Below is a small trained network, with its code and all its weights. Each question gives an input and a class and asks what happens when units are switched off, that is, made to give their printed mean instead of their output.

import numpy as np


def w(rows, s, z=0):
    codes = np.array(rows[::2]) - 128.0
    scale = np.full(codes.shape[1], s)
    scale[-1] = z or s
    return codes * scale


def norm(h):
    return h / np.sqrt((h * h).mean(-1, keepdims=True) + 1e-5)


def f(y):
    return np.maximum(y, 0)


def log_softmax(a):
    a = a - a.max(-1, keepdims=True)
    return a - np.log(np.exp(a).sum(-1, keepdims=True))


def net(x, mask):
    res = np.array(x, float).reshape(1, 4) / 4 @ E
    u = 0
    for l in range(4):
        y = f(norm(res) @ A[l][:, :-1].T + A[l][:, -1])
        res = res + np.where(mask[u : u + 3], y, B[l][:, -1]) @ B[l][:, :-1]
        u += 3
    return log_softmax(norm(res)[-1] @ U[:, :-1].T + U[:, -1])


A, B = {}, {}
E = w([
[201,116,135,154,120,93,138,163],'x0',
[134,150,111,139,121,134,146,106],'x1',
[115,162,79,137,216,85,203,175],'x2',
[147,155,255,121,142,187,149,185],'x3',
],0.0083)
A[0] = w([
[145,171,142,112,102,46,180,4,239],'0.n1',
[113,56,165,130,207,75,94,101,251],'0.n2',
[165,104,122,107,76,32,228,147,102],'0.n3',
],0.0048,0.0012)
B[0] = w([
[209,92,207,123,242,105,118,112,253],'0.n1',
[129,210,17,162,85,146,71,145,229],'0.n2',
[43,227,123,88,2,138,101,88,254],'0.n3',
],0.0071,0.0022)
A[1] = w([
[1,190,113,151,141,82,203,153,226],'1.n1',
[123,151,143,171,107,195,114,135,154],'1.n2',
[134,162,163,115,108,124,152,136,1],'1.n3',
],0.0065,0.00042)
B[1] = w([
[226,214,159,216,154,46,9,110,254],'1.n1',
[79,175,254,70,225,117,174,152,175],'1.n2',
[219,68,14,55,207,230,131,191,166],'1.n3',
],0.0061,0.0053)
A[2] = w([
[91,66,186,150,198,98,230,94,5],'2.n1',
[199,40,165,127,102,152,125,150,53],'2.n2',
[174,90,209,62,44,222,97,2,105],'2.n3',
],0.0045,0.0018)
B[2] = w([
[157,24,155,190,166,119,175,107,132],'2.n1',
[11,75,203,126,72,177,130,167,171],'2.n2',
[111,171,75,255,72,88,97,211,252],'2.n3',
],0.0085,0.0042)
A[3] = w([
[34,89,160,179,54,117,137,131,100],'3.n1',
[128,145,254,97,146,198,159,134,12],'3.n2',
[121,106,68,177,94,81,103,76,11],'3.n3',
],0.0079,0.0012)
B[3] = w([
[229,176,136,166,216,11,68,121,212],'3.n1',
[67,64,29,47,139,150,141,64,227],'3.n2',
[100,58,167,60,100,216,171,159,254],'3.n3',
],0.011,0.0058)
U = w([
[153,204,151,178,163,60,89,125,252],'0',
[86,119,116,2,122,136,156,89,4],'1',
],0.0095,0.0011)

Each question gives the input, the list of numbers given to net, and the class t.
The units are the neurons (one row each of A and B). Each row of codes is followed by its name. A weight is (code - 128) times the scale printed after its matrix; where a second scale follows, it is the last column's (A, B and U).
mask holds one flag per neuron, layer by layer. A switched-off neuron (its flag False) gives its mean, the last column of its row in B, instead of its output. The means were averaged over made-up inputs and are rounded, as every weight is.
A unit's drop is (log p(t) with every unit on - log p(t) with that unit switched off) / (log p(t) with every unit on - log p(t) with every unit switched off).
The circuit of an input: a set's keep is (log p(t) with only the set's units on - log p(t) with every unit switched off) / (log p(t) with every unit on - log p(t) with every unit switched off). Starting from all 12 units, units are removed one at a time, each time the one whose removal leaves the highest keep (on an exact tie, the one counted first), for as long as the keep stays at least 0.8.
circuit, biggest first: the units of the circuit, biggest drop first
k most important neurons: the k neurons with the biggest drops, biggest first
k most important neurons of layer l: the k neurons of layer l with the biggest drops, biggest first
drop when u is switched off: that unit's drop, to one decimal
input [-8,-7,-6,2], class 0: circuit, biggest first -> 2.n3
input [-4,5,5,8], class 1: 3 most important neurons -> 3.n2, 2.n3, 3.n1
input [7,5,-5,8], class 1: 2 most important neurons -> 3.n2, 1.n2
input [-8,7,-1,-1], class 0: 2 most important neurons of layer 1 -> 1.n3, 1.n1
input [-7,-2,-8,5], class 0: 3 most important neurons -> 2.n3, 3.n1, 3.n3
input [-7,-4,4,-3], class 0: 2 most important neurons -> 1.n1, 3.n2
input [-8,-3,3,0], class 0: 2 most important neurons -> 1.n1, 3.n2
input [2,6,-2,-4], class 1: drop when 3.n3 is switched off -> 0.9
input [-6,0,3,0], class 0: drop when 1.n1 is switched off -> 0.1
input [0,-3,-1,5], class 1: drop when 3.n2 is switched off -> 0.2
input [-8,-3,3,1], class 0: drop when 1.n1 is switched off -> 0.3
